(in the rows, 128 means zero)
Each row of numbers belongs to one of the objects below and depends on some of the facts about them. Some rows are named. Which object is each other row?

Some objects and their rows:
donovom: [140 132  77 126 140 134 140 131 114 144 125 101 157 155 118 113 145 144
 161 127 123 154  91 146 162 134 147 156 110 109  98 145 178 108 121 126]
grupam: [141 132  87 104 148 124 137 135 114 153 103 107 159 156 120 120 148 132
 144 127 113 169  85 152 150 120 162 161 106 111  94 156 160 109 116 126]
vubal: [120 163 135 109 127  92 124 109 142 122 142 182 138 106 102 109  84 136
 107 110 151 119 161 211 154 143 113 104 116  64 133 113  86 159 193 149]
trikek: [135 128 137 124 133 128 135 124 148 110 133 156 169 113 136 129 109 121
 131 132 101 115 160 126 132 135 121  76 127 127 109 112 106 127 160 112]
daplu: [128 134 122 123 137 125 132 124 141 100 139 160 145 120 150 149 113 130
 119 125  97 128 155 132 131 135 116  83 129 118 131 108  99 155 142 119]
kleseklir: [117 140  98 120 113 105 149 146 120 106 129  86 149 124 172 103 170 140
 148  76 163 219  57 158 112 136 135 132  93 115 157 152 186 103 116  93]
fuper: [119 139  84 126 121 112 144 147 121 117 134  92 150 134 161 114 158 143
 145  85 141 210  61 158 127 138 134 129 105 108 146 150 179 107 111 101]
graflo: [118 136 149 120 107  98 158 124 152  65 145 135 139 102 182 129 134 121
 126  95 152 160 136 135  90 146 108  71  99 134 162 121 119 127 149  88]
pluvim: [138 134  80 127 136 130 137 131 113 143 123 100 161 152 118 116 147 155
 161 130 123 154  93 146 165 131 149 161 105 106  97 143 173 106 124 123]
leklogre: [134 133 138 109 143 124 129 119 138 108 124 159 152 121 141 142 120 124
 119 134 107 118 159 131 132 124 129 100 121 122 120 116  94 148 152 127]
pofli: [136 140 134 121 145 129 125 121 136  97 130 154 150 119 137 135 124 140
 127 127 107 118 166 126 139 124 125  95 127 121 125 108  96 151 157 127]
brakor: [133 135 138 119 142 133 124 126 141 107 125 157 167 111 135 127 122 128
 127 124 110 118 164 121 135 123 129  88 127 121 124 108 100 145 164 127]
trufem: [117 126 112 107 140 146 149 129 152 106 125 163 171 116 131 142 137 122
 109 125 131 115 176  96 137 126 140  91 107 109 148  96 122 180 175 144]
drinom: [135 133  70 130 137 129 144 137 120 144 124 103 156 157 120 122 141 145
 159 123 111 165  92 149 159 139 144 147 111 105 100 143 174 107 119 123]
daska: [131 128 141 122 135 132 125 130 146 118 127 157 185 104 135 120 105 119
 127 125  98 122 152 126 135 127 127  71 135 123 112 108 103 128 168 115]
plizol: [140 142  77 125 153 136 133 144 110 132 114  99 161 154 107 105 159 157
 160 101 118 175 109 138 162 120 158 152 119 107 112 141 167 119 136 144]
tuga: [129 133 129 130 138 127 140 124 144 104 126 166 147 112 125 139 136 128
 129 136 115 100 172 126 130 136 120 105 114 122 115 101 122 151 156 121]
milar: [151 120 153 153 150 167 145 131 179 100 151 153 126 129 168 150 125 107
 147 123 132  82 191 166 173 128 118  99  98  89 122 153 112  92 171 115]
fiskik: [143 127 138 131 134 134 147 113 150 101 144 150 143 126 142 140 115 123
 143 140 119  92 173 134 147 140 119  98 108 119 108 123 113 120 160 116]

Facts:
bator samo veflo; bator samo bredave; bator samo poskul; berir samo pluvim; berir samo bresi; bimer samo klaflus
brakor samo nevu; brakor samo ritrum; bredraskon samo lapa; bresi samo skedril; bresi samo flugam; briba samo veflo
briba samo trostuva; briba samo drukibruk; broban samo gigrol; brugro samo nevu; brugro samo gitra; bruplak samo rafubes
daplu samo gizagos; daplu samo drinom; daska samo rigom; daska samo gropus; donovom samo bredave; dragar samo poskul
dragar samo vefil; dragar samo toflun; dredre samo briba; dredre samo grubam; drigri samo trikek; drinom samo pleplol
drinom samo bredave; drodru samo plake; druvom samo bredave; fakluskar samo bribru; faru samo kivon; faru samo stano
faskik samo tuga; faskik samo klolas; fitro samo gugro; fitro samo fakluskar; flamo samo klolas; flazila samo gigrol
flople samo zodri; flople samo grobrus; flople samo bribru; flugam samo labranin; flugam samo danu; fodol samo gizagos
fodol samo pesin; fuper samo gulevik; getra samo trikek; gibrel samo bator; gitra samo gredro; gitra samo drabram
gizagos samo pludridon; gofum samo sela; gofum samo flugam; gofum samo donovom; graflo samo gulevik; graflo samo draram
greklam samo plake; gropus samo nevu; gropus samo trikek; grubam samo klobrom; grubam samo druvom; grupam samo brizul
grupam samo mitron; gruploma samo grovastuk; grutrak samo vidu; gruves samo zodri; gulevik samo tiken; guskan samo zustul
kedrun samo brebren; kelak samo donovom; kivon samo nevu; kizon samo drabram; klaflus samo tiken; klaklom samo bredave
kleseklir samo graflo; klipa samo nutetri; klobrom samo danu; labranin samo vidu; labranin samo bredave; lakis samo gredro
lakis samo pastufem; lakis samo gubul; lapa samo bredave; lapa samo gredro; lasus samo fabus; leklogre samo mitron
leklogre samo labranin; likuzal samo zodri; lolor samo skostel; lukluk samo sopla; lukluk samo gropus; lutel samo druvom
mitron samo bribru; mitron samo klobrom; mozul samo vidu; mozul samo gitra; mulor samo surak; muskun samo berir
muskun samo lutel; naski samo poskul; nedes samo zodri; nedes samo trikek; nopoflum samo lasus; nopoflum samo bredave
nopoflum samo rugadok; nopoflum samo mozul; nudre samo gigrol; nudre samo milar; nutetri samo klaklom; pesin samo bredave
plagrin samo flugam; plakaskem samo posun; plake samo gigrol; plake samo poskul; plapastun samo nevu; pleplol samo zodri
plistur samo zodo; plistur samo kizon; plistur samo drafizi; plizol samo ritrum; plizol samo gruploma; pludridon samo tiken
pluvim samo labranin; pluvim samo gredro; pofa samo vidu; pofa samo pove; pofa samo drabram; pofli samo mozul
posun samo klaklom; posun samo klolas; pove samo gredro; pubin samo drabram; rafubes samo poskul; raplis samo getra
raplis samo skostel; rebruflas samo draram; ritrum samo vidu; ritrum samo labranin; ritrum samo nutetri; rubrir samo gruploma
rugadok samo grovastuk; rulo samo flugam; rusol samo brebren; rusol samo klolas; rutugrin samo labranin; sestim samo kizon
sestim samo trikek; sevel samo posun; skamaskan samo nevu; skedril samo bator; skemis samo rutugrin; skemis samo grubam
skostel samo nevu; sosem samo bredave; sosem samo drabram; stano samo klobrom; stibok samo pluvim; stipler samo lakis
stokek samo nutetri; surak samo skedril; taplil samo trostuva; taplil samo gitra; telun samo flople; tiken samo kizon
tipo samo getra; trados samo trikek; treski samo fiskik; treski samo flugam; treski samo pofa; treski samo broban
trikek samo danu; tristam samo getra; trostuva samo vidu; trufem samo nutetri; trufem samo suni; trumon samo baske
trumon samo brebren; tuga samo trostuva; tugogu samo bredraskon; veflo samo vidu; veflo samo bredave; veflo samo klobrom
vubal samo bruplak; vukes samo labranin; vukes samo zafe; vukes samo toflun; zeris samo gigrol; zever samo bator
zevir samo pesin; zisi samo zodri; zisi samo sopla; zisi samo lovus; zodo samo nedes; zodri samo bredave
zustul samo danu; baske neskasto 172; bator neskasto 172; berir neskasto 172; bimer neskasto 172; brakor neskasto 482
brebren neskasto 482; bredave neskasto 482; bredraskon neskasto 172; bresi neskasto 482; briba neskasto 172; bribru neskasto 482
brizul neskasto 482; broban neskasto 172; brugro neskasto 482; bruplak neskasto 482; danu neskasto 482; daplu neskasto 482
daska neskasto 482; donovom neskasto 172; drabram neskasto 482; drafizi neskasto 482; dragar neskasto 482; draram neskasto 172
dredre neskasto 482; drigri neskasto 172; drinom neskasto 172; drodru neskasto 172; drukibruk neskasto 172; druvom neskasto 482
fabus neskasto 172; fakluskar neskasto 172; faru neskasto 482; faskik neskasto 482; fiskik neskasto 482; fitro neskasto 482
flamo neskasto 482; flazila neskasto 482; flople neskasto 482; flugam neskasto 482; fodol neskasto 482; fuper neskasto 172
getra neskasto 172; gibrel neskasto 482; gigrol neskasto 482; gitra neskasto 172; gizagos neskasto 482; gofum neskasto 172
graflo neskasto 482; gredro neskasto 172; greklam neskasto 482; grobrus neskasto 482; gropus neskasto 482; grovastuk neskasto 482
grubam neskasto 482; grupam neskasto 172; gruploma neskasto 482; grutrak neskasto 172; gruves neskasto 172; gubul neskasto 482
gugro neskasto 172; gulevik neskasto 172; guskan neskasto 482; kedrun neskasto 482; kelak neskasto 482; kivon neskasto 172
kizon neskasto 172; klaflus neskasto 482; klaklom neskasto 482; kleseklir neskasto 172; klipa neskasto 482; klobrom neskasto 482
klolas neskasto 172; labranin neskasto 172; lakis neskasto 172; lapa neskasto 172; lasus neskasto 482; leklogre neskasto 482
likuzal neskasto 172; lolor neskasto 482; lovus neskasto 172; lukluk neskasto 172; lutel neskasto 482; milar neskasto 482
mitron neskasto 172; mozul neskasto 482; mulor neskasto 482; muskun neskasto 482; naski neskasto 172; nedes neskasto 172
nevu neskasto 482; nopoflum neskasto 482; nudre neskasto 172; nutetri neskasto 482; pastufem neskasto 482; pesin neskasto 172
plagrin neskasto 482; plakaskem neskasto 172; plake neskasto 172; plapastun neskasto 172; pleplol neskasto 482; plistur neskasto 172
plizol neskasto 172; pludridon neskasto 482; pluvim neskasto 172; pofa neskasto 482; pofli neskasto 482; poskul neskasto 482
posun neskasto 482; pove neskasto 482; pubin neskasto 172; rafubes neskasto 172; raplis neskasto 172; rebruflas neskasto 482
rigom neskasto 172; ritrum neskasto 482; rubrir neskasto 482; rugadok neskasto 482; rulo neskasto 482; rusol neskasto 482
rutugrin neskasto 482; sela neskasto 482; sestim neskasto 482; sevel neskasto 172; skamaskan neskasto 482; skedril neskasto 482
skemis neskasto 482; skostel neskasto 172; sopla neskasto 172; sosem neskasto 482; stano neskasto 482; stibok neskasto 482
stipler neskasto 482; stokek neskasto 482; suni neskasto 482; surak neskasto 482; taplil neskasto 172; telun neskasto 172
tiken neskasto 172; tipo neskasto 482; toflun neskasto 482; trados neskasto 482; treski neskasto 482; trikek neskasto 482
tristam neskasto 172; trostuva neskasto 172; trufem neskasto 482; trumon neskasto 482; tuga neskasto 482; tugogu neskasto 482
vefil neskasto 482; veflo neskasto 482; vidu neskasto 482; vubal neskasto 482; vukes neskasto 172; zafe neskasto 172
zeris neskasto 172; zever neskasto 482; zevir neskasto 482; zisi neskasto 482; zodo neskasto 482; zodri neskasto 172
zustul neskasto 482

Name these rows:
No name comes twice in this set of rows, the named rows included.
[138 139  81 119 144 132 129 132 113 149 124 108 156 147 117 107 145 146
 153 119 133 161  90 161 166 129 151 160 108  98 109 146 169 116 130 134]  vukes
[141 134  80 120 146 136 126 134 109 148 124 106 155 148 128 113 148 144
 153 124 121 160  85 150 162 125 149 158 115 106 108 143 169 116 116 129]  gofum
[134 130 128 122 135 123 141 120 145 106 134 157 151 126 139 146 108 124
 126 135 101 116 162 131 131 139 119  85 123 122 113 112 105 140 151 117]  pleplol
[123 147  85 179 145 106 146 166 130 147  80 144 126 111  58 115 218 146
 182 125 108 122 124 172 137 152 110 192 109 121  55 117 250 108 115  84]  baske
[145 129  96  84 148  86 187 138 143 154  66 109 156 188  93 154 144 117
 133 143  98 177 106 165 130 120 179 162  75 116  50 190 143  70 118 117]  gugro
[129 133 134 121 134 127 128 128 142 108 133 157 163 111 150 136 110 125
 123 123  99 127 151 131 132 131 119  79 131 121 124 110  99 141 154 115]  sestim
[128 131 119 127 131 124 144 121 147  95 144 155 142 126 147 150 109 130
 127 129 101 124 157 135 128 146 110  79 125 120 126 110 107 145 142 113]  gizagos
[125 131 122 129 125 118 148 123 148  91 147 151 141 121 154 149 110 129
 127 125 106 130 153 136 124 148 108  75 123 120 132 110 110 141 143 109]  pludridon
[142 131  83 114 142 123 146 133 118 149 110 106 160 159 113 120 144 135
 154 129 116 161  95 150 154 129 157 155 102 112  87 157 168  99 122 123]  mitron
[142 132  91  95 149 103 163 140 132 154  83 109 160 174 105 142 145 123
 137 134 101 177  97 161 139 120 173 158  92 112  72 176 147  90 115 124]  fakluskar
[131 129 128 127 131 125 141 122 147 104 139 155 159 120 140 141 104 124
 130 130  98 120 160 132 131 142 116  75 126 121 112 112 107 132 151 112]  zodo
[138 127 131 111 134 112 166 116 155 108 122 157 149 140 124 155 102 111
 125 147  97 112 171 133 123 145 128  86 110 128  88 126 102 118 149 114]  grobrus
[121 129 119 127 140 130 146 129 149 108 121 171 149 109 119 144 145 124
 124 135 119 100 176 118 129 138 119 105 111 120 121  95 136 165 158 122]  posun

The same objects again, as new rows of numbers:
Named rows:
trumon: [136 122 129 105 115 104 143 111 131 143 121 125 155 182  80 124 143  77
  85 181 125 134  98  79  85 152 163  93  82 139 102 121 160]
vidu: [147 149 124  77 132 111 134 142 117 134 132 124 157 172  82 132 169  58
  79 174 142 129  80  43 104 138 139  94  87 137 100 117 158]
grutrak: [173 143 114  90 137  96 163 144 125 103 119 156 153 173 135 126 171  64
 110 165 116 130  97 117 121 134 118  78  71 158 121 119 186]
vefil: [126 133 135  90 125  93 140 117 129 136 130 111 147 184  81 131 154  72
  85 178 133 134  93  65  84 162 166  95  96 133  94 117 169]
bator: [177 105 114 100 138 107 167 108 152  87 109 135 161 181 145 172 150  60
 122 194 128 139 101 145 115 148 135  84  58 134 114 128 197]
mozul: [159 132 123 104 129 124 129 130 121 143 129 138 167 174  81 126 156  71
  71 181 130 131  77  63 102 133 140  88  81 147 112 120 151]
fabus: [146 142 127  86 141  72 168 134 130 103 125 133 139 184 132 131 170  68
 116 161 118 133 104 118 103 162 142  80  91 148 109 118 204]
lasus: [138 121 131 107 113 104 143 112 131 142 120 126 157 182  81 123 142  76
  86 181 123 135  99  80  87 151 162  93  82 139 104 120 159]
trados: [139 133 125 102 116 115 141  95 130 127 145 122 161 169  82 114 133  70
  89 193 124 127 104  87  97 137 168  95  93 151  97 100 159]
naski: [164 118 121  99 136  86 169 120 142 108 117 143 151 178 141 133 163  73
 115 175 122 137 102 138 105 150 141  85  62 157 118 112 190]
drigri: [160 143 117  97 133  95 167 110 132  92 139 146 152 172 135 117 148  67
 121 178 108 126 113 139 116 135 144  79  88 165 109 100 194]
klaklom: [147 119 122 108 128 131 154 111 149 106 110 123 153 193  74 130 115  49
 110 187 113 140 112  87 111 165 151 121  72 116  92 136 160]
plake: [171 108 129 102 146  79 172 121 158 115 120 145 145 169 141 112 178  75
 120 179 133 144  88 140 100 166 142 110  38 172 126  89 172]
veflo: [178 118 127  97 110 129 139 121 134 118 116 121 162 160  77 148 154  56
  98 193 127 129  86  71 111 139 138 105  79 120 121 123 150]
zevir: [142 120 130 108 116 109 144 110 137 138 119 124 156 180  80 123 139  75
  90 183 120 136 100  85  90 153 162  98  81 136 105 122 157]
pubin: [162 131 124 109 152  94 155 130 137 110 132 147 153 181 127 125 158  77
 106 170 100 135  95 137 102 149 135  67  86 156 128 119 199]
gofum: [158 129 122 100 134  81 170 125 141 108 110 146 144 184 136 123 151  80
 117 174 107 132 120 131 105 151 135  83  81 153 122 122 194]
klipa: [133 129 122 102 116 106 145 115 130 143 114 132 157 187  84 117 134  77
  84 176 126 135 109  76  90 147 160  97  73 143  97 124 155]
likuzal: [163 126 125 115 123  81 187 114 116  95 118 150 136 178 134 108 165  68
 121 154  95 124  90 127 115 146 149  83  76 158 119 127 194]

Rows to name:
No name comes twice in this set of rows, the named rows included.
[164 128 127 124 177 102 147 132 139 118 138 156 155 190 129 121 159  88
  87 179  94 135  83 134 100 153 131  60 104 164 137 125 202]  gitra
[130 131 141 104 152 110 124 122 132 139 150 113 156 184  70 131 155  73
  73 182 121 135  75  70  78 162 161  78 107 136 109 117 176]  drabram
[134 126 143  95 108  84 147 117 120 140 124 110 142 174  80 128 166  74
  86 171 128 127  85  60  82 158 169  93 100 131 105 122 167]  bribru
[149 125 124 101 111 112 138 118 120 144 123 131 163 174  83 129 152  71
  81 176 132 130  87  71  94 135 154  87  72 144 105 119 154]  tuga
[133 112 127 106 116  99 145  98 143 155 106 126 155 193  93 131 122  95
  77 199 126 129 123  78  79 148 161  90  87 142 109 133 160]  bresi
[138 101 121 107 113 111 140  91 139 146 110 118 169 191  97 163 129  85
  75 201 142 135 105  86  82 140 166  78  75 135  99 133 166]  skedril
[137 115 134 128 153 112 135 110 143 154 130 134 153 194  81 116 133  93
  65 195 110 134  88  76  81 159 159  87 106 150 119 129 164]  pove
[168 119 130 104 145  76 175 131 153 115 120 150 139 168 135  95 175  77
 123 171 120 142  96 136 103 168 138 112  49 172 129  91 171]  broban
[168 133 118 102 136  91 163 132 128 112 123 153 153 178 135 127 165  75
 106 166 111 134  95 128 111 141 131  71  78 159 123 119 191]  taplil
[165 125 123 102 134  84 170 126 140 109 117 146 148 177 137 120 163  77
 117 168 114 137 102 137 105 154 138  86  66 161 121 110 186]  drodru
[161 138 120 109 126  90 186  96 112  81 142 149 140 169 135 100 157  63
 124 163  94 118  95 133 124 131 155  83  85 172 109 107 196]  nedes
[156 150 112  94 138 100 163 102 132  83 152 144 157 169 137 113 140  64
 120 185 107 125 118 144 122 126 148  78  89 172 100  90 196]  getra
[137 121 129 112 126 105 142 111 137 148 119 129 153 188  83 115 135  85
  79 186 121 135 101  76  84 153 161  96  88 145 109 124 159]  stibok

Now the same objects, written a new way:
Some objects and their rows:
suni: [131  96 117 110 138 129 116 107  97 144 148 136 148 117 111 153 131 125
 138 124 137 143 110 124 125 116 143]
treski: [138 120 126 113 146 120 102 101 100 141 152 134 135 138 117 166 126 131
 126 129 127 127 119 116  96 116 144]
lukluk: [111 169 146 157 101 144 162 155 161 104 105 123 115 125 139  77 123 109
 124 138 110 117 156 143 145 156  93]
zodo: [133 101 113 108 145 133 112 108 105 138 134 121 141 144 111 149 134 128
 140 132 146 122 101 112 108 127 139]
plakaskem: [100 169 151 167  92 137 166 146 160 114 112 120 126 111 146  87 125 107
 129 126 112 123 157 142 152 166 102]
posun: [101 104 131 124 105 118 125 102 101 166 156 109 177 102 119 180 143 115
 152 108 149 158  96 127 150 142 158]
klaklom: [112 110 112 137 132  58 100 127 145 138 125 101 157 110 123 208 138 187
 141 103 167 144  95 122 168  77 168]
bredave: [127  96 106 127 150  69  98 130 137 122 122 122 149 109 116 186 135 192
 138 113 160 143 102 120 159  63 154]
zodri: [ 86 201 111 196 150  97 159 192 190  72  52 113 132 131 116 102 137 177
 124 135 158  74 126 127 148 112  84]
daska: [137 100 120 103 136 132 107 114 103 140 143 122 142 133 114 155 131 125
 134 127 139 140 107 118 119 114 142]
raplis: [113 164 150 150  89 142 159 151 170 107 104 107 110 129 142  81 120 103
 127 142 111 123 155 142 146 157  98]
lolor: [137 107 120 100 136 136 106 122 101 147 146 122 140 137 115 156 131 130
 126 128 134 147 105 123 123 107 143]
brugro: [153 121 119  82 126 151 104 144 104 149 153 115 119 146 100 147 131 141
 105 142 136 165 100 127 138  78 135]
kivon: [130 207 153 124  79 184 148 208 167 122 117  96 107 141 123  85 123 123
  77 157 108 165 155 164 165 100  83]
skemis: [139 108 119 109 145 127 107 115  98 143 144 135 139 131 119 161 134 129
 128 123 141 132 115 121 116 122 147]
graflo: [140  93 125 123 151 139 104 113  94 154 144 125 149 145 130 150 136 132
 130 109 144 142 106 128 114 128 156]
mulor: [136 100 120 108 141 126 108 116  97 138 148 127 144 136 121 157 130 133
 138 125 128 136 109 114 111 118 144]
rugadok: [131  97 119 112 138 127 114 112  97 143 148 131 151 123 118 154 134 127
 139 123 138 142 110 120 123 121 146]
klaflus: [150  82 138 142 171 156  81 109 104 177 134 113 136 185 154 144 139 149
 119  82 153 143 100 145 103 134 177]

Rows to name:
No name comes twice in this set of rows, the named rows included.
[121 146 168 200 133 170 135 151 162 146  98 111 110 176 184  65 130 124
 105  87 124 126 152 167 127 174 132]  gulevik
[106 193 161 173 107 127 157 143 151  94 120 133 109 133 135  83 113 122
 115 136  94 113 167 135 120 154  99]  berir
[126 200 152 128  82 173 149 196 165 121 117  99 105 139 129  79 123 121
  84 159 109 154 153 160 160 106  88]  plapastun
[149 190 150 107 135  98  76  91 101 122 158 155 127 159 102 206 126 121
 109 140 132  96 170 114  72 141 163]  flugam
[111 174 141 166 116 146 163 158 155 105 101 132 118 123 139  76 125 111
 121 134 114 108 155 144 137 159  92]  telun
[152 129 123  75 120 166 100 159 102 156 154 106 136 141  95 157 131 135
  99 149 135 184 106 139 142  64 127]  nevu
[119 161 135 148 100 136 169 155 162 110 111 139  87 119 150  63 125 121
 113 132 109 106 149 135 156 162 103]  taplil
[114 172 145 162 108 139 161 156 154 107 105 136 116 117 143  79 126 112
 118 133 112 114 168 147 144 159  98]  grupam
[142 100 121 107 143 127 104 110 102 141 139 135 143 133 116 159 132 124
 138 126 140 135 121 122 119 121 147]  guskan
[139  98 112 103 140 122 114 115 103 146 147 132 131 131 121 154 133 133
 129 121 138 129 103 116 123 124 146]  pofli
[167  88 106  98 157 132  98 135  96 142 127 163 149 121 124 156 147 118
 129 116 155 128 147 133 131 122 157]  stano
[127 185 112  93 114 110 123 107 116 186 175 136 102 125 132 187 144 135
  96 114 145  84  88 106 123 162 168]  ritrum

